Below is a small trained network, with its code and all its weights. Each question gives an input and a target symbol and asks what happens when units are switched off, that is, made to give their printed mean instead of their output.

import numpy as np


def w(rows, s, z=0):
    codes = np.array(rows[::2]) - 128.0
    scale = np.full(codes.shape[1], s)
    scale[-1] = z or s
    return codes * scale


def norm(h):
    return h / np.sqrt((h * h).mean(-1, keepdims=True) + 1e-5)


def f(y):
    return np.maximum(y, 0)


def softmax(a):
    e = np.exp(a - a.max(-1, keepdims=True))
    return e / e.sum(-1, keepdims=True)


def log_softmax(a):
    a = a - a.max(-1, keepdims=True)
    return a - np.log(np.exp(a).sum(-1, keepdims=True))


def net(x, mask):
    ids = ['αβγεζηθμξσφψ'.index(c) for c in x.split()]
    T = len(ids)
    res = E[ids] + P[:T]
    r = norm(res)
    for j in range(2):
        rows = slice(2 * j, 2 * j + 2)
        q, k, v = (r @ M[0][rows].T for M in (Q, K, V))
        z = softmax(np.where(np.tri(T) > 0, q @ k.T / 2**0.5, -1e9)) @ v
        o = O[0][rows]
        res = res + np.where(mask[j], z, o[:, -1]) @ o[:, :-1]
    y = f(norm(res) @ A[0][:, :-1].T + A[0][:, -1])
    res = res + np.where(mask[2:6], y, B[0][:, -1]) @ B[0][:, :-1]
    return log_softmax(norm(res)[-1] @ U[:, :-1].T + U[:, -1])


Q, K, V, O, A, B = {}, {}, {}, {}, {}, {}
E = w([
[153,111,127,133,146],'α',
[224,167,138,168,201],'β',
[240,138,205,152,250],'γ',
[102,163,188,154,156],'ε',
[151,134,131,101,111],'ζ',
[122,137,127,119,76],'η',
[150,175,142,108,106],'θ',
[77,178,133,149,147],'μ',
[132,80,20,179,111],'ξ',
[126,216,128,162,179],'σ',
[106,156,80,67,141],'φ',
[108,83,160,190,164],'ψ',
],0.019)
P = w([
[63,4,157,108,226],'0',
[208,245,118,188,248],'1',
[229,228,102,182,236],'2',
[233,213,95,169,240],'3',
[238,208,90,160,240],'4',
[223,193,72,145,254],'5',
[254,189,87,146,244],'6',
],0.0046)
Q[0] = w([
[70,57,128,190,145],'h1',
[143,148,143,156,244],'h1',
[158,164,120,10,78],'h2',
[178,167,97,171,150],'h2',
],0.013)
K[0] = w([
[183,183,115,163,120],'h1',
[154,160,137,162,47],'h1',
[108,59,254,29,107],'h2',
[168,81,115,131,58],'h2',
],0.012)
V[0] = w([
[39,81,87,96,100],'h1',
[142,116,97,129,94],'h1',
[113,176,254,90,109],'h2',
[162,190,82,179,86],'h2',
],0.014)
O[0] = w([
[85,94,74,97,166,1],'h1',
[84,94,175,134,198,100],'h1',
[78,162,182,10,159,205],'h2',
[54,150,74,131,158,164],'h2',
],0.013,0.0043)
A[0] = w([
[146,94,206,249,127,92],'n1',
[61,98,150,205,206,129],'n2',
[120,185,122,59,131,179],'n3',
[191,114,118,159,104,2],'n4',
],0.014,0.0075)
B[0] = w([
[78,78,105,55,125,195],'n1',
[94,139,86,120,251,190],'n2',
[109,101,125,169,87,254],'n3',
[143,206,85,43,133,148],'n4',
],0.018,0.0093)
U = w([
[188,159,58,57,114,61],'α',
[151,197,133,199,106,164],'β',
[181,144,153,161,107,159],'γ',
[141,157,138,112,111,97],'ε',
[247,63,216,175,174,255],'ζ',
[84,64,124,72,139,109],'η',
[84,202,222,63,136,63],'θ',
[99,167,64,125,82,58],'μ',
[113,198,113,125,238,168],'ξ',
[98,164,133,189,96,153],'σ',
[213,79,46,210,137,180],'φ',
[236,226,84,93,151,88],'ψ',
],0.011,0.0044)

Each question gives the input, a string of symbols that net reads in full, and the target symbol t.
The units are the heads (2 rows each of Q, K, V and O) and the neurons (one row each of A and B). Each row of codes is followed by its name. A weight is (code - 128) times the scale printed after its matrix; where a second scale follows, it is the last column's (O, A, B and U).
mask holds one flag per unit, heads first, then neurons. A switched-off unit (its flag False) gives its mean, the last column of its rows in O or B, instead of its output. The means were averaged over made-up inputs and are rounded, as every weight is.
A unit's drop is (log p(t) with every unit on - log p(t) with that unit switched off) / (log p(t) with every unit on - log p(t) with every unit switched off).
The circuit of an input: a set's keep is (log p(t) with only the set's units on - log p(t) with every unit switched off) / (log p(t) with every unit on - log p(t) with every unit switched off). Starting from all 6 units, units are removed one at a time, each time the one whose removal leaves the highest keep (on an exact tie, the one counted first), for as long as the keep stays at least 0.8.
units of the circuit, in order: the units of the circuit, biggest drop first
k most important neurons: the k neurons with the biggest drops, biggest first
drop of u: that unit's drop, to one decimal
input η μ ζ η η θ φ, target η: units of the circuit, in order -> (h1, h2, n3)
input φ ψ ψ, target η: units of the circuit, in order -> (n1)
input μ γ μ μ, target σ: units of the circuit, in order -> (h1, n3, n4)
input η β φ α ζ φ, target η: 3 most important neurons -> (n2, n3, n4)
input ζ β β, target ψ: 3 most important neurons -> (n2, n1, n3)
input ψ μ β θ η, target ψ: 3 most important neurons -> (n4, n3, n1)
input σ η θ γ η η θ, target β: units of the circuit, in order -> (n1, n3)
input α η η μ β η, target α: 2 most important neurons -> (n4, n1)
input φ μ β β η η η, target φ: 3 most important neurons -> (n1, n2, n4)
input φ ξ α ζ, target φ: 2 most important neurons -> (n1, n2)
input θ ε β θ ψ α, target α: 3 most important neurons -> (n1, n2, n3)
input θ μ α, target α: 2 most important neurons -> (n1, n4)
input φ φ θ ζ, target φ: 3 most important neurons -> (n1, n2, n4)
input μ α θ, target μ: units of the circuit, in order -> (n3)
input ξ η η β η η, target ξ: drop of h2 -> 0.1
input θ α γ ε σ, target β: drop of n2 -> 0.2
input μ α ζ ξ β, target φ: drop of h2 -> 1.6
input θ θ β ζ, target θ: drop of h2 -> 1.5
